Here is a tiny trained network, its code and every weight. The questions are about switching its units off for an input and a class, where a switched-off unit gives its printed mean instead of its output.

import numpy as np


def w(rows, s, z=0):
    codes = np.array(rows[::2]) - 128.0
    scale = np.full(codes.shape[1], s)
    scale[-1] = z or s
    return codes * scale


def f(y):
    return np.maximum(y, 0)


def log_softmax(a):
    a = a - a.max(-1, keepdims=True)
    return a - np.log(np.exp(a).sum(-1, keepdims=True))


def net(x, mask):
    res = np.array(x, float).reshape(1, 8) / 4 @ E
    y = f(res @ A[0][:, :-1].T + A[0][:, -1])
    res = res + np.where(mask, y, B[0][:, -1]) @ B[0][:, :-1]
    return log_softmax(res[-1] @ U[:, :-1].T + U[:, -1])


A, B = {}, {}
E = w([
[210,185,160,76],'x0',
[134,162,81,185],'x1',
[121,137,131,164],'x2',
[169,171,93,194],'x3',
[69,254,156,93],'x4',
[126,121,78,105],'x5',
[165,102,129,141],'x6',
[138,133,117,32],'x7',
],0.0087)
A[0] = w([
[100,105,112,37,149],'N1',
[139,181,129,139,50],'N2',
[137,198,157,130,102],'N3',
[134,79,145,57,175],'N4',
[197,78,108,180,253],'N5',
[132,64,218,111,188],'N6',
[19,155,72,135,187],'N7',
[153,165,110,65,124],'N8',
[125,204,195,108,139],'N9',
[177,5,122,103,230],'N10',
],0.013,0.0047)
B[0] = w([
[69,134,147,127,204],'N1',
[177,182,186,57,157],'N2',
[89,189,199,139,190],'N3',
[34,137,104,94,199],'N4',
[160,138,106,246,242],'N5',
[93,185,50,53,196],'N6',
[111,6,199,42,229],'N7',
[108,117,127,197,194],'N8',
[104,176,133,113,222],'N9',
[123,126,2,143,255],'N10',
],0.0085,0.01)
U = w([
[164,246,172,94,3],'0',
[142,76,165,88,50],'1',
[131,151,133,182,172],'2',
[156,160,58,64,218],'3',
[40,168,166,74,136],'4',
],0.012,0.0041)

Each question gives the input, the list of numbers given to net, and the class t.
The units are the neurons (one row each of A and B). Each row of codes is followed by its name. A weight is (code - 128) times the scale printed after its matrix; where a second scale follows, it is the last column's (A, B and U).
mask holds one flag per neuron, in row order. A switched-off neuron (its flag False) gives its mean, the last column of its row in B, instead of its output. The means were averaged over made-up inputs and are rounded, as every weight is.
A unit's drop is (log p(t) with every unit on - log p(t) with that unit switched off) / (log p(t) with every unit on - log p(t) with every unit switched off).
The circuit of an input: a set's keep is (log p(t) with only the set's units on - log p(t) with every unit switched off) / (log p(t) with every unit on - log p(t) with every unit switched off). Starting from all 10 units, units are removed one at a time, each time the one whose removal leaves the highest keep (on an exact tie, the one counted first), for as long as the keep stays at least 0.8.
units of the circuit, in order: the units of the circuit, biggest drop first
most important unit: the unit with the biggest drop
top k neurons: the k neurons with the biggest drops, biggest first
drop when u is switched off: that unit's drop, to one decimal
input [-3,-3,-6,-4,-4,-4,-6,-3], class 3: most important unit => N10
input [-7,-8,-7,-5,-4,-1,-3,3], class 3: top 3 neurons => (N10, N6, N3)
input [5,1,2,8,1,0,6,0], class 0: units of the circuit, in order => (N2, N10)
input [-1,-5,-2,-3,-2,-6,-1,-4], class 3: units of the circuit, in order => (N6, N10, N3)
input [-1,6,3,-7,-2,4,-6,2], class 1: units of the circuit, in order => (N7, N6)
input [-3,5,-1,-1,-4,2,-6,-2], class 1: units of the circuit, in order => (N7, N6)
input [-1,1,2,4,8,-2,5,-2], class 0: top 2 neurons => (N2, N4)
input [8,0,-1,-8,-2,-4,0,-5], class 3: top 2 neurons => (N6, N7)
input [-1,7,3,5,8,5,5,-7], class 0: top 2 neurons => (N2, N4)
input [3,8,-6,5,3,6,-4,2], class 0: top 3 neurons => (N2, N10, N4)
input [3,6,5,5,-7,5,-3,4], class 2: top 2 neurons => (N5, N6)
input [1,2,-1,5,3,1,0,-7], class 0: top 4 neurons => (N2, N10, N8, N3)
input [-3,-4,1,-2,-7,-2,-1,2], class 3: drop when N5 is switched off => 0.0
input [4,-2,5,-7,-3,-8,2,5], class 3: most important unit => N10
input [0,7,3,-2,4,5,-1,-6], class 1: drop when N7 is switched off => 0.5
input [-1,3,-2,-3,-2,4,-3,-7], class 1: drop when N9 is switched off => 0.2
